The rows lie along a hidden order. The number after each row says roughly how far along it the row is, from 0 to 10. A new part has a new order.
In the rows, 128 means zero.
[115 129  98 129 140 134 152 143 130 106 127 122 103 122 115 118 119 129
 116 127 125 135 104 113 101 131  99  98  72  49  65 100 132 124 154 142
 138 131 126 127 123 119 127 108  84  88 136 110 127 126 129 122 126 131
 132]	4
[130 126 139 126 103 130 121 123 128 124 125 109 126 124 132 121 131 106
  97 124  73 107 107 132 136 148 147 160 127 216 157 118  33 127  53  87
 128  87 128  98 129 133 141 128 194 174 181 193 143 156 138 123 100 130
  98]	5
[136 182 192 162 155 135 155 140 134 159 135 129 170 142 147 125 149 168
 156 159 171 163 236 129 149 178 125 129 138 119 130 149 162 131 128 119
 115 115 125 129 125 129 136 139 155 163 127 130 139 134 134 131 129 131
 120]	8
[ 87   1  17 128 103 121  62 132  71  61 139 125 117 126  61 128  65  85
 120 104  81  75 113 115 126 105 102  65 113 146 141 128 107  99  51  81
 136 137 182 156 124 129 132 138 170 169 135  37 100 131 115 147 165 163
 134]	9
[120 130 112 101 129 129 101 122 124 109 111  90 126 116 125 127 110 124
  77  84  79 101  82 101  99  44 111 128 147 170 106 128 105 132 152 149
 134 115 126  96 103 124 129 126 114 132 105 125 134 145 135 131 124 127
 132]	1
[129 134  90 127 202 157 137 173 168 138 161 184 196 133 127 130 129  67
 102 132 104 133 174 131 133 140 122 125 165 125 196 128 134 129  54  75
  97 140 155 140 104  99  83 120 128 163 159 143 129  87 120 162 127 127
 155]	0
[145 197 243 159 109 122  89 130 121 105 149 134 119 129 152 123 137 132
 135 118 154 136 210 122 120 102 132 134 110 153 205 162 126 106 150 114
 142  77  84  90 125 137 135 124 131 211 195 167 136 151 126 140 125  95
 102]	0
[109 126  73  98 102 120 122 119 130 142 133 131 127 117 126 102 104 124
 139 141 144 123 111 129 121 110 113 100  81  65  89 122 167 129 133 129
 129 139 121 132 128 129 137 127 114 127 118 142 134 128 140 157 151 153
 147]	6
[129 128  92 136 127 130 130 110 105 135 124 110 135  69   1  26 131 116
  88 103  49 133 128 128 158 222 156 129 107  70 101 120 119 130  69  82
  89 133 119 132 127 132 134 134 129 136 124 131 126 121 135 156 148 146
 128]	10
[127 114 174 110 126 116 118 121 111 107 131  77  27 123 142 130 118  89
  99  98 125 138 238 149 120  72 121 125 115 130 136 116  24 114 133 134
 147 129 129 121 124 143 169 147 159 147 126  90 126 143 127 136 133 121
 132]	4

New part:
[132 132  99 135 119 166 143 132 130 141  97 135 131 118 122 140 125 119
 115 117 117 126 111 129 116 124 123 214 130 131 107 153 114 120 119 153
 143 144 122]	3
[132 121 125 124 128 161 123 135 117 136  89 131  97 125 133 164 127 151
 108 132 132 106 139 136 116 115 147 158 116 130 141 106 109 150 146 115
 131 158  96]	1
[122 130  15 145 120 146 151  82 131 134  78 115  69 115 126  54 118 114
 107 148 136 167  83 145 121 134  68  58 125  29 117 157 167 203 128 240
 121 130  74]	8
[135 132  83 136 114 207 113 148 123 163  55 123  92 103 124 197 126 140
  93 124 120  97 136 136  89 128 144 255 124 146 137 129  70 150 133 193
 172 184  97]	4
[125 126 136 115 129 158 131 122 120 133 118 122 141 127 129 132 139 133
  97 127 127 138 113 133 129 105 142 114 129 141 132 122 126 121 128 138
 134 136 126]	1
[128 122 126 118 125 150 111 143 121 141 105 117 101 124 137 162 128 142
 117 132 129 116 132 135 111 133 131 190 120 135 148 106 101 141 133 128
 148 147  92]	0
[132 109 109 138 139 177 158 152 118 115  57 156 123 129 131 153 121 137
 103 124 141 120 117 137 133  89 171 161 104 168 114 105 151 146 157  85
 102 165  67]	6
[130 129 155 102 127 135 119 125 123 141 128 123  94 126 133 142 127 147
 118 125 126 113 137 128 119 119 125 118 126 132 134 120 111 134 139 151
 169 139 118]	1
[123 128  96 137 128 119 151 104 132 117 135 120 128 129 127  77 126 109
 138 132 130 148  95 131 137 118  99  82 129  83 110 151 155 134 118 185
 110 114 120]	2
[121 142 131  64 138 254 156 117  93 152 141 106 179 126 117  91 163 129
   2 127 117 169 107 135 151   1 219  65 134 194 142 119 146  89 124 172
 183 125 122]	10
[122 101 141 102 124  99 131 112 103 126 153 116 218 110 118 168 132 121
 124 122 121 121  85 162 141 106 127 151 126  97 130 112 114 122 137 193
 141 112 117]	4
[129 112  77  94 126  52 134 118 122 122 158 138 255  94 122 187 127 101
 162 126 117 128 122 150 180 169 117  70 138  39 111 124 154  85 139 184
 120  60 130]	7
[123 125 149  97 129 194 142 115 108 143 141 111 144 129 125 114 144 134
  63 124 125 144 101 139 129  53 166 117 130 163 141 116 118 125 130 158
 162 135 127]	4
[131 131 134 108 127 137 103 134 126 146 115 125  70 122 134 166 122 159
 114 132 131 101 167 128 118 117 149 104 124 127 146 118 116 153 144 135
 167 144 114]	0
[128 123  96 118 127 110 127 128 126 126 141 131 186 112 128 161 130 120
 152 128 123 123 134 138 148 150 119 145 134  88 125 132 139 122 134 160
 122 101 122]	2
[146 128 110 116 116 139  90 110 143 147 133 123 195 131 107 125 125 150
 136 119 118 125 152 131 103 104 117 132 127 118 123 103  82 127 112 105
 146 146 133]	4
[129 125 109 121 129 107 125 128 125 131 122 131 147 118 127 162 125 127
 129 132 128 128 140 133 137 145 126 119 128 114 131 125 130 125 134 136
 127 122 120]	0
[131 105  65 146 127 115 147 175 139 112 110 139 167 158 176 136 129 103
 194 122 130 158 117 128 144 114 146 122 103 126 115 123 150  72  89 106
 138 112 181]	6
